Below are the code and all the weights of a small trained network. Each question names an input and a class and asks about switching units off, where a switched-off unit gives its printed mean instead of its output.

import numpy as np


def w(rows, s, z=0):
    codes = np.array(rows[::2]) - 128.0
    scale = np.full(codes.shape[1], s)
    scale[-1] = z or s
    return codes * scale


def norm(h):
    return h / np.sqrt((h * h).mean(-1, keepdims=True) + 1e-5)


def f(y):
    return np.maximum(y, 0)


def log_softmax(a):
    a = a - a.max(-1, keepdims=True)
    return a - np.log(np.exp(a).sum(-1, keepdims=True))


def net(x, mask):
    res = np.array(x, float).reshape(1, 4) / 4 @ E
    u = 0
    for l in range(2):
        y = f(norm(res) @ A[l][:, :-1].T + A[l][:, -1])
        res = res + np.where(mask[u : u + 5], y, B[l][:, -1]) @ B[l][:, :-1]
        u += 5
    return log_softmax(norm(res)[-1] @ U[:, :-1].T + U[:, -1])


A, B = {}, {}
E = w([
[119,89,203,83,189,205,156,121,214,175,149,112],'x0',
[108,82,92,38,140,89,208,143,109,213,146,58],'x1',
[133,138,29,63,101,147,107,143,74,208,113,156],'x2',
[140,73,101,174,109,145,112,179,140,190,70,252],'x3',
],0.0024)
A[0] = w([
[150,58,75,111,140,118,148,215,148,212,49,184,7],'0.n0',
[176,59,110,119,179,156,142,141,177,171,62,122,229],'0.n1',
[129,214,146,74,69,225,5,88,136,178,185,117,150],'0.n2',
[90,74,231,103,184,139,220,144,204,122,172,123,113],'0.n3',
[101,125,165,232,140,175,111,169,102,41,86,182,50],'0.n4',
],0.003,0.0017)
B[0] = w([
[42,110,16,220,134,227,149,160,40,138,87,115,209],'0.n0',
[105,59,122,127,169,72,133,102,126,54,200,56,223],'0.n1',
[120,100,115,149,140,82,141,200,171,84,48,163,210],'0.n2',
[188,165,108,2,140,163,226,129,117,169,193,129,254],'0.n3',
[145,152,188,146,72,126,102,19,84,137,212,166,227],'0.n4',
],0.0039,0.0032)
A[1] = w([
[163,172,79,181,94,120,122,86,55,124,66,161,144],'1.n0',
[162,128,206,156,82,127,56,4,98,98,151,186,118],'1.n1',
[38,138,59,135,166,153,111,121,65,167,128,70,255],'1.n2',
[102,151,152,113,55,35,130,189,128,172,113,59,28],'1.n3',
[128,184,146,127,68,39,134,93,67,118,109,58,37],'1.n4',
],0.0036,0.00073)
B[1] = w([
[119,121,176,59,182,153,204,101,209,99,172,54,222],'1.n0',
[192,137,82,146,2,138,108,100,191,145,167,222,254],'1.n1',
[111,105,174,222,82,121,99,149,89,128,109,155,231],'1.n2',
[145,201,194,139,170,92,50,68,134,159,118,104,161],'1.n3',
[140,134,146,143,166,137,42,138,101,213,73,170,199],'1.n4',
],0.0047,0.004)
U = w([
[201,180,145,176,5,142,98,54,189,85,205,241,170],'0',
[123,151,110,94,184,116,109,217,186,29,32,144,2],'1',
[18,22,50,218,106,164,156,199,28,171,102,131,202],'2',
[170,112,180,18,198,137,253,125,150,139,224,51,147],'3',
[138,219,189,135,177,30,19,104,34,190,72,69,83],'4',
],0.0061,0.0019)

Each question gives the input, the list of numbers given to net, and the class t.
The units are the neurons (one row each of A and B). Each row of codes is followed by its name. A weight is (code - 128) times the scale printed after its matrix; where a second scale follows, it is the last column's (A, B and U).
mask holds one flag per neuron, layer by layer. A switched-off neuron (its flag False) gives its mean, the last column of its row in B, instead of its output. The means were averaged over made-up inputs and are rounded, as every weight is.
A unit's drop is (log p(t) with every unit on - log p(t) with that unit switched off) / (log p(t) with every unit on - log p(t) with every unit switched off).
The circuit of an input: a set's keep is (log p(t) with only the set's units on - log p(t) with every unit switched off) / (log p(t) with every unit on - log p(t) with every unit switched off). Starting from all 10 units, units are removed one at a time, each time the one whose removal leaves the highest keep (on an exact tie, the one counted first), for as long as the keep stays at least 0.8.
circuit, biggest first: the units of the circuit, biggest drop first
k most important neurons: the k neurons with the biggest drops, biggest first
top k neurons in layer l: the k neurons of layer l with the biggest drops, biggest first
drop when u is switched off: that unit's drop, to one decimal
input [-1,-2,3,8], class 2: top neuron in layer 0	0.n0
input [-2,-3,5,0], class 1: circuit, biggest first	0.n2, 1.n1, 0.n3, 1.n0
input [4,-7,4,-6], class 1: 4 most important neurons	0.n2, 0.n4, 1.n1, 1.n2
input [8,0,-4,8], class 3: circuit, biggest first	0.n3, 1.n1
input [-3,-5,6,-6], class 1: top 2 neurons in layer 0	0.n2, 0.n4
input [-3,-4,5,-8], class 4: circuit, biggest first	1.n4, 1.n1
input [-1,4,4,-2], class 4: circuit, biggest first	1.n3, 0.n3
input [-6,-1,2,5], class 2: 2 most important neurons	0.n0, 1.n1
input [1,4,7,-5], class 4: 3 most important neurons	1.n3, 0.n0, 0.n3
input [-5,0,-2,-5], class 4: 2 most important neurons	0.n4, 1.n4
input [-3,5,-4,2], class 2: top 2 neurons in layer 0	0.n0, 0.n4
input [-8,4,2,0], class 4: drop when 1.n3 is switched off	0.2
input [-8,-1,-3,-5], class 4: drop when 0.n4 is switched off	0.4
input [-7,7,1,1], class 4: circuit, biggest first	1.n3
input [4,-2,2,-2], class 3: drop when 1.n1 is switched off	0.1
input [-6,8,2,-4], class 4: drop when 1.n3 is switched off	0.1
